Below are the code and all the weights of a small trained network. Each question names an input and a target symbol and asks about switching units off, where a switched-off unit gives its printed mean instead of its output.

import numpy as np


def w(rows, s, z=0):
    codes = np.array(rows[::2]) - 128.0
    scale = np.full(codes.shape[1], s)
    scale[-1] = z or s
    return codes * scale


def f(y):
    return y / 2 * (1 + np.tanh(0.7978845608 * (y + 0.044715 * y**3)))


def softmax(a):
    e = np.exp(a - a.max(-1, keepdims=True))
    return e / e.sum(-1, keepdims=True)


def log_softmax(a):
    a = a - a.max(-1, keepdims=True)
    return a - np.log(np.exp(a).sum(-1, keepdims=True))


def net(x, mask):
    ids = ['ΘΠβλτω'.index(c) for c in x.split()]
    T = len(ids)
    res = E[ids] + P[:T]
    u = 0
    for l in range(3):
        q, k, v = (res @ M[l].T for M in (Q, K, V))
        z = softmax(np.where(np.tri(T) > 0, q @ k.T / 2**0.5, -1e9)) @ v
        res = res + np.where(mask[u], z, O[l][:, -1]) @ O[l][:, :-1]
        u += 1
        y = f(res @ A[l][:, :-1].T + A[l][:, -1])
        res = res + np.where(mask[u : u + 4], y, B[l][:, -1]) @ B[l][:, :-1]
        u += 4
    return log_softmax(res[-1] @ U[:, :-1].T + U[:, -1])


Q, K, V, O, A, B = {}, {}, {}, {}, {}, {}
E = w([
[63,206,194,221,123],'Θ',
[207,53,201,99,114],'Π',
[150,65,229,194,221],'β',
[151,145,39,6,117],'λ',
[92,180,12,160,181],'τ',
[98,77,243,115,52],'ω',
],0.015)
P = w([
[65,55,107,151,103],'0',
[103,229,177,146,150],'1',
[148,144,133,158,52],'2',
[96,67,74,156,66],'3',
[129,233,163,125,157],'4',
[184,142,129,155,59],'5',
[111,74,53,143,59],'6',
[148,250,137,100,162],'7',
[209,142,119,152,66],'8',
[102,73,35,145,52],'9',
],0.013)
Q[0] = w([
[39,60,154,248,132],'L0H0',
[74,58,241,84,136],'L0H0',
],0.012)
K[0] = w([
[105,98,194,247,98],'L0H0',
[172,100,230,107,88],'L0H0',
],0.014)
V[0] = w([
[59,166,234,255,99],'L0H0',
[68,76,113,134,138],'L0H0',
],0.0055)
O[0] = w([
[199,156,58,62,141,3],'L0H0',
[255,53,88,21,172,97],'L0H0',
],0.0065,0.0022)
A[0] = w([
[183,22,79,108,60,104],'L0N0',
[173,41,121,150,250,3],'L0N1',
[140,136,22,135,164,159],'L0N2',
[196,254,146,143,192,12],'L0N3',
],0.0096,0.0037)
B[0] = w([
[210,66,145,186,233,254],'L0N0',
[148,128,41,91,166,171],'L0N1',
[1,67,214,233,162,181],'L0N2',
[210,28,207,157,135,199],'L0N3',
],0.0096,0.0063)
Q[1] = w([
[97,133,177,126,158],'L1H0',
[51,11,92,191,128],'L1H0',
],0.012)
K[1] = w([
[80,99,60,117,142],'L1H0',
[109,105,88,254,126],'L1H0',
],0.011)
V[1] = w([
[84,134,116,196,97],'L1H0',
[94,228,171,148,254],'L1H0',
],0.0073)
O[1] = w([
[111,105,68,74,119,209],'L1H0',
[180,211,2,216,100,252],'L1H0',
],0.0065,0.0025)
A[1] = w([
[116,73,149,73,81,84],'L1N0',
[129,164,161,88,8,139],'L1N1',
[124,203,199,118,161,1],'L1N2',
[154,106,52,103,111,96],'L1N3',
],0.013,0.0084)
B[1] = w([
[158,52,153,118,61,162],'L1N0',
[58,49,28,249,183,253],'L1N1',
[93,114,118,85,59,155],'L1N2',
[153,75,55,180,113,216],'L1N3',
],0.013,0.0035)
Q[2] = w([
[168,203,164,165,192],'L2H0',
[88,138,160,216,1],'L2H0',
],0.0058)
K[2] = w([
[174,96,173,2,154],'L2H0',
[96,171,148,94,51],'L2H0',
],0.0093)
V[2] = w([
[64,125,210,121,192],'L2H0',
[175,123,147,252,51],'L2H0',
],0.0045)
O[2] = w([
[148,206,136,173,139,109],'L2H0',
[137,110,147,2,194,254],'L2H0',
],0.0098,0.0048)
A[2] = w([
[6,246,185,92,174,176],'L2N0',
[253,117,195,128,82,116],'L2N1',
[111,41,209,152,174,7],'L2N2',
[186,18,132,77,197,141],'L2N3',
],0.0082,0.015)
B[2] = w([
[148,211,114,173,29,148],'L2N0',
[142,60,11,14,117,174],'L2N1',
[157,210,104,86,174,147],'L2N2',
[94,180,164,173,93,254],'L2N3',
],0.011,0.019)
U = w([
[136,71,225,158,112,253],'Θ',
[213,141,150,231,237,47],'Π',
[101,46,34,155,142,32],'β',
[112,83,99,82,85,91],'λ',
[188,164,89,126,254,230],'τ',
[137,191,86,145,96,159],'ω',
],0.009,0.0052)

Each question gives the input, a string of symbols that net reads in full, and the target symbol t.
The units are the heads (2 rows each of Q, K, V and O) and the neurons (one row each of A and B). Each row of codes is followed by its name. A weight is (code - 128) times the scale printed after its matrix; where a second scale follows, it is the last column's (O, A, B and U).
mask holds one flag per unit, layer by layer, with each layer's heads first. A switched-off unit (its flag False) gives its mean, the last column of its rows in O or B, instead of its output. The means were averaged over made-up inputs and are rounded, as every weight is.
A unit's drop is (log p(t) with every unit on - log p(t) with that unit switched off) / (log p(t) with every unit on - log p(t) with every unit switched off).
unit that matters most: the unit with the biggest drop
top k neurons: the k neurons with the biggest drops, biggest first
top k neurons in layer l: the k neurons of layer l with the biggest drops, biggest first
input λ ω ω Θ λ, target ω: unit that matters most	L2N0
input Π λ β β λ Θ β, target Π: top 2 neurons	L2N1, L0N0
input β ω τ ω ω ω β, target β: top 3 neurons	L0N2, L1N3, L0N1
input λ Θ τ Θ β λ β, target β: top 3 neurons	L0N1, L1N3, L0N2
input τ λ ω Θ, target β: top 2 neurons	L0N2, L2N3
input λ β ω λ λ τ, target ω: top 3 neurons in layer 0	L0N0, L0N1, L0N3
input β τ β Π, target β: top 2 neurons in layer 1	L1N3, L1N1
input τ Π τ λ β τ τ Π, target Θ: top 2 neurons in layer 0	L0N0, L0N3
input λ λ ω Θ, target ω: top 3 neurons in layer 0	L0N0, L0N3, L0N2
input τ λ β β ω ω Θ, target β: top 2 neurons	L0N2, L0N0
input ω τ λ Π λ λ ω, target β: top 3 neurons	L0N2, L1N3, L2N1
input λ λ τ τ ω, target β: top 2 neurons	L1N1, L0N0
input Π τ λ, target β: top 2 neurons	L1N1, L0N0
input β λ τ ω ω λ τ Θ, target λ: top 4 neurons	L0N3, L2N1, L1N2, L1N1
input λ Θ λ ω, target λ: top 4 neurons	L2N1, L0N0, L1N0, L1N1
input ω λ λ, target β: top 3 neurons	L1N1, L0N3, L0N0
input λ Θ β β Θ, target λ: top 2 neurons in layer 0	L0N3, L0N0
input ω τ ω λ Θ Π, target λ: top 2 neurons in layer 0	L0N2, L0N1
input ω ω β Θ, target ω: top 2 neurons in layer 0	L0N3, L0N0
input λ Π λ ω λ Π λ Π, target Θ: top 2 neurons in layer 0	L0N0, L0N1
input Π λ λ β β λ ω, target λ: top 3 neurons in layer 0	L0N0, L0N2, L0N1
input Θ λ λ λ ω Π β τ, target Π: top neuron in layer 0	L0N3
